Below are the code and all the weights of a small trained network. Each question names an input and a class and asks about switching units off, where a switched-off unit gives its printed mean instead of its output.

import numpy as np


def w(rows, s, z=0):
    codes = np.array(rows[::2]) - 128.0
    scale = np.full(codes.shape[1], s)
    scale[-1] = z or s
    return codes * scale


def f(y):
    return y / 2 * (1 + np.tanh(0.7978845608 * (y + 0.044715 * y**3)))


def log_softmax(a):
    a = a - a.max(-1, keepdims=True)
    return a - np.log(np.exp(a).sum(-1, keepdims=True))


def net(x, mask):
    res = np.array(x, float).reshape(1, 6) / 4 @ E
    y = f(res @ A[0][:, :-1].T + A[0][:, -1])
    res = res + np.where(mask, y, B[0][:, -1]) @ B[0][:, :-1]
    return log_softmax(res[-1] @ U[:, :-1].T + U[:, -1])


A, B = {}, {}
E = w([
[47,33,145,18,107,165,136],'x0',
[171,67,184,161,164,102,21],'x1',
[47,115,124,101,255,11,207],'x2',
[144,81,101,103,64,60,181],'x3',
[82,79,182,190,113,110,65],'x4',
[225,132,229,45,194,147,139],'x5',
],0.0076)
A[0] = w([
[180,64,227,170,161,84,4,158],'n0',
[74,93,159,97,87,98,181,149],'n1',
[153,153,141,104,170,63,207,121],'n2',
[54,209,188,145,172,139,142,195],'n3',
[124,145,99,124,189,19,179,151],'n4',
[120,112,168,34,119,135,122,251],'n5',
[121,109,125,32,190,152,176,223],'n6',
[114,145,204,160,170,148,83,255],'n7',
[202,185,180,85,117,211,108,182],'n8',
[186,142,159,52,127,225,105,189],'n9',
[186,168,176,66,145,200,143,120],'n10',
[3,3,134,65,114,96,170,153],'n11',
[50,41,120,68,107,94,155,139],'n12',
[108,161,80,36,117,143,173,135],'n13',
[94,134,141,2,222,115,151,129],'n14',
[136,80,140,149,48,95,80,199],'n15',
[109,123,192,171,101,72,176,79],'n16',
[45,158,102,223,163,136,57,202],'n17',
[161,75,225,179,132,101,66,141],'n18',
],0.01,0.0043)
B[0] = w([
[101,55,173,39,254,147,52,246],'n0',
[89,98,115,69,158,133,134,166],'n1',
[107,55,209,140,210,86,199,186],'n2',
[74,114,69,212,167,109,128,171],'n3',
[13,105,142,106,153,63,186,206],'n4',
[125,147,43,113,154,187,67,197],'n5',
[155,113,146,153,182,174,92,205],'n6',
[45,117,76,112,163,108,107,197],'n7',
[215,98,118,100,70,240,137,222],'n8',
[197,152,124,150,79,225,139,221],'n9',
[140,96,46,113,50,221,129,200],'n10',
[40,113,74,19,144,213,44,220],'n11',
[75,99,136,61,125,178,59,190],'n12',
[150,182,141,123,201,144,88,175],'n13',
[180,175,102,189,198,177,46,206],'n14',
[70,95,56,99,150,175,100,193],'n15',
[217,102,191,127,81,121,213,147],'n16',
[36,182,45,223,72,184,81,202],'n17',
[127,111,124,98,206,176,100,208],'n18',
],0.0098,0.013)
U = w([
[191,190,127,103,63,93,127,44],'0',
[126,121,116,116,146,161,56,242],'1',
[85,154,83,219,17,112,148,102],'2',
[247,132,139,128,62,165,146,50],'3',
[111,125,163,156,196,27,181,66],'4',
[112,93,154,42,126,92,149,2],'5',
],0.012,0.008)

Each question gives the input, the list of numbers given to net, and the class t.
The units are the neurons (one row each of A and B). Each row of codes is followed by its name. A weight is (code - 128) times the scale printed after its matrix; where a second scale follows, it is the last column's (A, B and U).
mask holds one flag per neuron, in row order. A switched-off neuron (its flag False) gives its mean, the last column of its row in B, instead of its output. The means were averaged over made-up inputs and are rounded, as every weight is.
A unit's drop is (log p(t) with every unit on - log p(t) with that unit switched off) / (log p(t) with every unit on - log p(t) with every unit switched off).
The circuit of an input: a set's keep is (log p(t) with only the set's units on - log p(t) with every unit switched off) / (log p(t) with every unit on - log p(t) with every unit switched off). Starting from the 12 units with the biggest drops (on a tie, the unit counted first), units are removed one at a time, each time the one whose removal leaves the highest keep (on an exact tie, the one counted first), for as long as the keep stays at least 0.8.
circuit, biggest first: the units of the circuit, biggest drop first
most important unit: the unit with the biggest drop
k most important neurons: the k neurons with the biggest drops, biggest first
drop of u: that unit's drop, to one decimal
input [1,-1,3,-2,0,-6], class 2: circuit, biggest first -> (n0 n17 n18)
input [-6,6,8,-4,-5,7], class 4: circuit, biggest first -> (n2 n4)
input [-7,-7,4,-5,-6,-8], class 2: circuit, biggest first -> (n17 n0)
input [-8,1,8,-6,4,-4], class 2: most important unit -> n17
input [4,1,1,-8,-4,-6], class 2: 2 most important neurons -> (n0 n17)
input [-6,-7,3,-3,6,1], class 2: 2 most important neurons -> (n0 n17)
input [-1,0,1,5,-6,7], class 3: 2 most important neurons -> (n0 n11)
input [-1,-8,8,0,-4,-7], class 4: 2 most important neurons -> (n4 n2)
input [-1,7,1,5,-4,-2], class 5: 2 most important neurons -> (n14 n17)
input [4,2,-4,6,-3,4], class 3: drop of n0 -> 0.2
input [0,0,8,1,-7,-1], class 4: drop of n4 -> 0.3
input [-4,7,4,6,1,-2], class 4: drop of n4 -> 0.1
